Below is a small trained network, with its code and all its weights. Each question gives an input and a target symbol and asks what happens when units are switched off, that is, made to give their printed mean instead of their output.

import numpy as np


def w(rows, s, z=0):
    codes = np.array(rows[::2]) - 128.0
    scale = np.full(codes.shape[1], s)
    scale[-1] = z or s
    return codes * scale


def norm(h):
    return h / np.sqrt((h * h).mean(-1, keepdims=True) + 1e-5)


def f(y):
    return y / 2 * (1 + np.tanh(0.7978845608 * (y + 0.044715 * y**3)))


def softmax(a):
    e = np.exp(a - a.max(-1, keepdims=True))
    return e / e.sum(-1, keepdims=True)


def log_softmax(a):
    a = a - a.max(-1, keepdims=True)
    return a - np.log(np.exp(a).sum(-1, keepdims=True))


def net(x, mask):
    ids = ['αβδεθλμξπσψω'.index(c) for c in x.split()]
    T = len(ids)
    res = E[ids] + P[:T]
    u = 0
    for l in range(3):
        r = norm(res)
        for j in range(2):
            rows = slice(2 * j, 2 * j + 2)
            q, k, v = (r @ M[l][rows].T for M in (Q, K, V))
            z = softmax(np.where(np.tri(T) > 0, q @ k.T / 2**0.5, -1e9)) @ v
            o = O[l][rows]
            res = res + np.where(mask[u + j], z, o[:, -1]) @ o[:, :-1]
        u += 2
        y = f(norm(res) @ A[l][:, :-1].T + A[l][:, -1])
        res = res + np.where(mask[u : u + 16], y, B[l][:, -1]) @ B[l][:, :-1]
        u += 16
    return log_softmax(norm(res)[-1] @ U[:, :-1].T + U[:, -1])


Q, K, V, O, A, B = {}, {}, {}, {}, {}, {}
E = w([
[149,159,106,103,168],'α',
[139,148,69,150,160],'β',
[155,255,160,178,142],'δ',
[147,115,96,156,167],'ε',
[63,130,116,95,195],'θ',
[114,154,213,158,115],'λ',
[153,126,118,93,172],'μ',
[83,64,153,200,64],'ξ',
[133,28,174,95,68],'π',
[137,111,78,124,161],'σ',
[146,105,105,132,170],'ψ',
[80,141,152,79,199],'ω',
],0.0067)
P = w([
[33,161,157,83,56],'0',
[251,86,132,178,143],'1',
[221,96,112,160,160],'2',
[134,107,151,160,203],'3',
[125,99,130,145,216],'4',
[107,106,116,138,219],'5',
[95,104,99,135,223],'6',
[83,104,89,122,225],'7',
[74,103,75,114,227],'8',
],0.0033)
Q[0] = w([
[139,167,166,223,128],'L0H0',
[125,213,87,57,159],'L0H0',
[80,91,142,125,2],'L0H1',
[132,108,50,101,38],'L0H1',
],0.0077)
K[0] = w([
[84,180,243,139,30],'L0H0',
[145,254,70,208,168],'L0H0',
[101,74,241,142,49],'L0H1',
[134,52,35,117,107],'L0H1',
],0.0056)
V[0] = w([
[186,143,85,102,153],'L0H0',
[110,39,71,93,176],'L0H0',
[122,255,118,139,186],'L0H1',
[128,128,128,128,128],'L0H1',
],0.0031)
O[0] = w([
[42,111,155,132,82,162],'L0H0',
[193,133,237,251,145,170],'L0H0',
[203,106,219,143,12,249],'L0H1',
[128,128,128,128,128,128],'L0H1',
],0.0024,0.0019)
A[0] = w([
[144,92,123,160,192,75],'L0N0',
[200,201,126,137,29,27],'L0N1',
[111,77,6,101,150,60],'L0N2',
[150,115,102,186,176,90],'L0N3',
[85,142,111,183,122,91],'L0N4',
[183,171,74,36,190,76],'L0N5',
[127,129,128,130,131,125],'L0N6',
[164,135,191,106,144,86],'L0N7',
[190,15,183,116,14,4],'L0N8',
[132,97,218,118,2,114],'L0N9',
[166,175,27,119,124,83],'L0N10',
[128,47,79,112,183,22],'L0N11',
[217,141,179,162,68,91],'L0N12',
[148,119,167,120,159,103],'L0N13',
[250,84,66,159,99,47],'L0N14',
[176,187,147,104,62,60],'L0N15',
],0.0044,0.0042)
B[0] = w([
[113,164,110,85,69,245],'L0N0',
[96,213,146,166,149,27],'L0N1',
[214,106,221,143,148,145],'L0N2',
[142,117,126,72,77,254],'L0N3',
[177,103,94,102,88,74],'L0N4',
[170,76,127,202,96,200],'L0N5',
[128,127,128,127,127,129],'L0N6',
[114,111,79,149,176,103],'L0N7',
[65,73,245,144,135,75],'L0N8',
[154,108,252,95,115,107],'L0N9',
[68,90,170,140,175,113],'L0N10',
[117,220,150,163,119,138],'L0N11',
[65,146,160,154,221,83],'L0N12',
[102,120,71,141,136,164],'L0N13',
[29,134,146,69,150,121],'L0N14',
[106,207,145,149,160,10],'L0N15',
],0.0037,0.00091)
Q[1] = w([
[36,115,149,142,130],'L1H0',
[45,185,184,128,105],'L1H0',
[2,140,194,111,113],'L1H1',
[119,190,125,113,129],'L1H1',
],0.012)
K[1] = w([
[125,50,128,224,154],'L1H0',
[131,123,171,250,254],'L1H0',
[135,79,168,205,214],'L1H1',
[140,225,122,170,216],'L1H1',
],0.0076)
V[1] = w([
[165,33,168,190,114],'L1H0',
[154,116,166,49,60],'L1H0',
[76,171,63,255,54],'L1H1',
[144,175,200,175,143],'L1H1',
],0.0051)
O[1] = w([
[175,77,113,170,183,8],'L1H0',
[181,145,94,127,86,201],'L1H0',
[61,2,109,179,85,84],'L1H1',
[78,96,108,57,125,84],'L1H1',
],0.0067,0.0015)
A[1] = w([
[128,128,128,128,128,128],'L1N0',
[155,70,124,55,105,104],'L1N1',
[121,180,147,113,117,146],'L1N2',
[231,100,154,1,165,41],'L1N3',
[14,152,187,62,73,98],'L1N4',
[122,126,125,108,137,99],'L1N5',
[140,168,104,235,174,47],'L1N6',
[228,151,155,171,89,50],'L1N7',
[128,128,128,128,129,126],'L1N8',
[109,123,141,80,151,126],'L1N9',
[122,77,251,136,16,74],'L1N10',
[152,98,158,238,130,2],'L1N11',
[158,159,158,182,114,96],'L1N12',
[126,78,164,108,51,40],'L1N13',
[128,128,128,128,128,128],'L1N14',
[124,170,253,113,135,105],'L1N15',
],0.005,0.0027)
B[1] = w([
[128,128,128,128,128,128],'L1N0',
[128,173,119,180,102,131],'L1N1',
[131,81,122,166,121,188],'L1N2',
[31,92,47,182,126,249],'L1N3',
[173,96,76,180,174,161],'L1N4',
[128,126,125,119,114,106],'L1N5',
[110,168,199,189,157,172],'L1N6',
[85,146,122,56,207,156],'L1N7',
[127,129,128,129,127,127],'L1N8',
[135,112,96,130,92,147],'L1N9',
[104,229,255,23,165,139],'L1N10',
[132,230,154,91,61,124],'L1N11',
[110,101,173,116,173,138],'L1N12',
[132,189,147,114,142,80],'L1N13',
[128,128,128,128,128,128],'L1N14',
[156,49,129,178,84,211],'L1N15',
],0.0045,0.0014)
Q[2] = w([
[95,55,252,125,123],'L2H0',
[255,150,57,170,58],'L2H0',
[133,201,98,154,90],'L2H1',
[132,185,144,153,193],'L2H1',
],0.0089)
K[2] = w([
[184,45,120,150,153],'L2H0',
[154,191,101,70,9],'L2H0',
[126,110,57,154,129],'L2H1',
[141,236,120,146,171],'L2H1',
],0.011)
V[2] = w([
[16,202,3,200,191],'L2H0',
[232,108,54,239,81],'L2H0',
[147,126,224,39,91],'L2H1',
[91,160,180,143,169],'L2H1',
],0.0029)
O[2] = w([
[202,30,144,60,134,2],'L2H0',
[192,154,86,148,1,55],'L2H0',
[104,115,89,167,103,96],'L2H1',
[163,122,109,96,116,152],'L2H1',
],0.0049,0.00091)
A[2] = w([
[150,144,134,142,154,160],'L2N0',
[84,123,135,126,147,122],'L2N1',
[124,103,94,112,116,3],'L2N2',
[118,106,97,117,139,25],'L2N3',
[172,129,113,108,108,88],'L2N4',
[84,110,123,155,83,84],'L2N5',
[123,137,158,172,122,53],'L2N6',
[121,150,141,108,127,120],'L2N7',
[95,145,165,163,118,154],'L2N8',
[128,151,207,130,97,120],'L2N9',
[143,95,158,150,112,119],'L2N10',
[117,114,209,85,92,37],'L2N11',
[123,175,250,135,111,25],'L2N12',
[129,151,85,92,135,89],'L2N13',
[107,155,152,86,106,137],'L2N14',
[112,162,86,148,89,54],'L2N15',
],0.013,0.0051)
B[2] = w([
[92,96,146,125,129,244],'L2N0',
[123,108,137,148,103,181],'L2N1',
[179,164,103,104,150,103],'L2N2',
[153,164,83,126,87,107],'L2N3',
[126,112,187,135,143,131],'L2N4',
[125,97,139,116,192,179],'L2N5',
[127,122,112,92,125,155],'L2N6',
[123,121,126,132,148,126],'L2N7',
[124,86,137,97,123,247],'L2N8',
[146,139,105,173,170,203],'L2N9',
[86,151,142,129,143,170],'L2N10',
[127,180,170,175,136,141],'L2N11',
[91,182,255,202,168,252],'L2N12',
[81,125,149,108,135,182],'L2N13',
[134,104,131,134,165,141],'L2N14',
[130,151,172,136,77,146],'L2N15',
],0.0091,0.003)
U = w([
[91,159,157,64,58,233],'α',
[41,26,143,128,67,88],'β',
[169,125,43,91,92,207],'δ',
[178,121,118,177,68,253],'ε',
[198,78,202,49,121,102],'θ',
[21,191,65,142,101,115],'λ',
[193,203,131,75,156,199],'μ',
[128,92,52,254,131,37],'ξ',
[114,203,64,161,220,54],'π',
[244,95,129,172,186,59],'σ',
[101,153,217,184,168,149],'ψ',
[57,170,167,11,167,35],'ω',
],0.014,0.006)

Each question gives the input, a string of symbols that net reads in full, and the target symbol t.
The units are the heads (2 rows each of Q, K, V and O) and the neurons (one row each of A and B). Each row of codes is followed by its name. A weight is (code - 128) times the scale printed after its matrix; where a second scale follows, it is the last column's (O, A, B and U).
mask holds one flag per unit, layer by layer, with each layer's heads first. A switched-off unit (its flag False) gives its mean, the last column of its rows in O or B, instead of its output. The means were averaged over made-up inputs and are rounded, as every weight is.
A unit's drop is (log p(t) with every unit on - log p(t) with that unit switched off) / (log p(t) with every unit on - log p(t) with every unit switched off).
The circuit of an input: a set's keep is (log p(t) with only the set's units on - log p(t) with every unit switched off) / (log p(t) with every unit on - log p(t) with every unit switched off). Starting from the 12 units with the biggest drops (on a tie, the unit counted first), units are removed one at a time, each time the one whose removal leaves the highest keep (on an exact tie, the one counted first), for as long as the keep stays at least 0.8.
units of the circuit, in order: the units of the circuit, biggest drop first
most important unit: the unit with the biggest drop
top k neurons: the k neurons with the biggest drops, biggest first
k most important neurons of layer l: the k neurons of layer l with the biggest drops, biggest first
drop of u: that unit's drop, to one decimal
input β π ξ ε α, target β: units of the circuit, in order	L1H1
input π ε β ψ ω β, target π: units of the circuit, in order	L2N12, L1H1
input π μ ω μ π π δ σ, target π: units of the circuit, in order	L1H1, L2N12
input ω ε θ, target ω: units of the circuit, in order	L1H1, L2N12, L2N9
input β ψ π, target ψ: top 3 neurons	L0N8, L0N9, L1N10
input β α ω θ ξ α α, target β: units of the circuit, in order	L1H1, L2N12
input π δ π σ μ ψ, target π: units of the circuit, in order	L1H1, L2H0, L2N12
input μ β ψ σ ξ μ, target μ: units of the circuit, in order	L1H1, L1H0
input ε ω ε β δ σ, target ε: top 2 neurons	L2N12, L0N4
input π λ δ ω ξ λ, target β: top 2 neurons	L0N5, L2N12
input π π δ σ δ δ α, target π: top 4 neurons	L1N10, L0N5, L2N12, L0N9
input ε λ σ π α θ θ π μ, target ε: top 3 neurons	L0N5, L1N11, L2N12
input θ λ ω μ λ θ δ β, target θ: 2 most important neurons of layer 2	L2N12, L2N4
input λ ε ω λ β π μ ω ε, target λ: most important unit	L0H0
input π λ π α θ μ, target π: top 2 neurons	L1N10, L2N12
input θ ω α ω σ ξ α, target θ: top 3 neurons	L1N4, L2N12, L2N4
input ω μ δ θ ε β σ λ ψ, target ω: top 2 neurons	L2N12, L2N13
input π β λ μ λ, target β: top 2 neurons	L2N12, L1N10
input λ β π ξ β θ, target ξ: 2 most important neurons of layer 1	L1N10, L1N7
input ξ π μ ξ ξ β π β, target ξ: top neuron	L2N12
input θ ω π ξ ξ σ ω σ β, target θ: top 2 neurons	L1N4, L2N12
input ω λ μ ψ β μ, target ω: top 2 neurons	L2N13, L2N12
input σ ω δ λ σ, target σ: 2 most important neurons of layer 2	L2N12, L2N8
input θ ψ ξ λ ω δ π α, target θ: top 3 neurons	L1N4, L2N4, L2N12
input ξ δ σ π, target ψ: top 2 neurons	L0N8, L1N10
input ε π β, target ε: drop of L1H1	0.4
input δ μ δ ψ δ ε, target δ: most important unit	L1H1
input σ ε ε θ σ ε ε σ, target σ: drop of L2N12	0.3
input β α π π α λ ξ β, target β: drop of L1H1	1.0
input β α σ μ β ψ, target β: drop of L0N3	0.0
